[[-2.09  0.63 -2.30 -0.15  3.56  6.86  4.35 -0.01 -5.71]
 [ 5.57  5.35 -0.36 -2.65 -2.50  1.38 -3.37 -2.46  1.48]]
->
[[ 1.48 -2.46 -3.37  1.38 -2.50 -2.65 -0.36  5.35  5.57]
 [-5.71 -0.01  4.35  6.86  3.56 -0.15 -2.30  0.63 -2.09]]

[[-1.54  3.16 -2.19 -1.51 -1.91 -0.17 -3.19  1.67]
 [ 0.46 -4.15  0.15  3.91  3.85  0.34  5.25 -2.79]]
->
[[-2.79  5.25  0.34  3.85  3.91  0.15 -4.15  0.46]
 [ 1.67 -3.19 -0.17 -1.91 -1.51 -2.19  3.16 -1.54]]

[[-6.97 -5.17 -7.04  7.12 -3.64  6.68 -5.74 -6.93  1.84 -6.76 -7.04  7.14
  -6.93  7.12  4.17]
 [-0.13  0.39 -0.22  0.18 -0.88 -0.06  0.28 -0.10 -0.78 -0.01 -0.24  0.21
  -0.10  0.34 -0.56]
 [-6.24 -4.86 -6.27  6.32 -2.90  6.04 -5.33 -6.22  1.99 -6.11 -6.26  6.33
  -6.22  6.25  3.99]
 [-0.32  0.32 -0.43  0.32 -1.13  0.03  0.19 -0.29 -0.89 -0.17 -0.45  0.36
  -0.29  0.51 -0.59]]
->
[[-0.59  0.51 -0.29  0.36 -0.45 -0.17 -0.89 -0.29  0.19  0.03 -1.13  0.32
  -0.43  0.32 -0.32]
 [ 3.99  6.25 -6.22  6.33 -6.26 -6.11  1.99 -6.22 -5.33  6.04 -2.90  6.32
  -6.27 -4.86 -6.24]
 [-0.56  0.34 -0.10  0.21 -0.24 -0.01 -0.78 -0.10  0.28 -0.06 -0.88  0.18
  -0.22  0.39 -0.13]
 [ 4.17  7.12 -6.93  7.14 -7.04 -6.76  1.84 -6.93 -5.74  6.68 -3.64  7.12
  -7.04 -5.17 -6.97]]

[[ 2.35 -4.72 -0.52 -2.21 -2.55 -1.42  6.85  1.58  0.05  3.64 -0.63  4.77]
 [-6.08  2.34  2.94  1.71  4.20  2.30 -4.01  1.97 -2.49 -5.10  0.83 -0.09]
 [-3.97  4.39  1.89  1.85  3.47  1.33 -3.50  1.89 -0.87 -3.94 -0.74  0.72]
 [-4.82 -4.97  3.31 -1.91  0.70  1.58 -0.02 -0.41 -5.00 -2.34  3.07 -1.34]]
->
[[-1.34  3.07 -2.34 -5.00 -0.41 -0.02  1.58  0.70 -1.91  3.31 -4.97 -4.82]
 [ 0.72 -0.74 -3.94 -0.87  1.89 -3.50  1.33  3.47  1.85  1.89  4.39 -3.97]
 [-0.09  0.83 -5.10 -2.49  1.97 -4.01  2.30  4.20  1.71  2.94  2.34 -6.08]
 [ 4.77 -0.63  3.64  0.05  1.58  6.85 -1.42 -2.55 -2.21 -0.52 -4.72  2.35]]

[[ 0.06 -0.52 -1.69 -0.82  0.08 -0.25  0.86]
 [-1.55 -0.52 -1.65 -0.18 -2.09  0.48  0.86]
 [ 0.06 -3.05 -1.65 -0.18  0.08  1.05  0.86]
 [ 3.02 -0.52  3.28 -0.18  0.08  0.48  0.86]
 [-1.50 -0.52 -1.65 -0.18 -2.05  0.48  0.86]
 [ 0.06 -0.52 -1.65 -0.18  0.08  0.48  0.86]
 [ 0.06 -0.52 -1.65 -0.18  7.14  1.24  0.86]
 [ 0.06 -0.52 -1.65  2.94  2.89  0.48  0.86]
 [ 0.06 -0.52 -1.94 -4.68  0.08  0.48  0.86]]
->
[[ 0.86  0.48  0.08 -4.68 -1.94 -0.52  0.06]
 [ 0.86  0.48  2.89  2.94 -1.65 -0.52  0.06]
 [ 0.86  1.24  7.14 -0.18 -1.65 -0.52  0.06]
 [ 0.86  0.48  0.08 -0.18 -1.65 -0.52  0.06]
 [ 0.86  0.48 -2.05 -0.18 -1.65 -0.52 -1.50]
 [ 0.86  0.48  0.08 -0.18  3.28 -0.52  3.02]
 [ 0.86  1.05  0.08 -0.18 -1.65 -3.05  0.06]
 [ 0.86  0.48 -2.09 -0.18 -1.65 -0.52 -1.55]
 [ 0.86 -0.25  0.08 -0.82 -1.69 -0.52  0.06]]

[[ 2.62  0.07  2.59  2.03  1.99 -0.43]
 [-3.05  1.17 -3.21 -1.27 -0.63 -3.17]
 [ 3.26 -0.31  2.32 -4.02 -0.90 -1.60]
 [-1.28  0.66 -1.19 -5.83 -1.74  4.82]
 [ 1.14  5.06 -3.49  6.65  3.57 -2.23]
 [ 0.54  0.67 -2.82  2.46  1.22 -4.16]]
->
[[-4.16  1.22  2.46 -2.82  0.67  0.54]
 [-2.23  3.57  6.65 -3.49  5.06  1.14]
 [ 4.82 -1.74 -5.83 -1.19  0.66 -1.28]
 [-1.60 -0.90 -4.02  2.32 -0.31  3.26]
 [-3.17 -0.63 -1.27 -3.21  1.17 -3.05]
 [-0.43  1.99  2.03  2.59  0.07  2.62]]
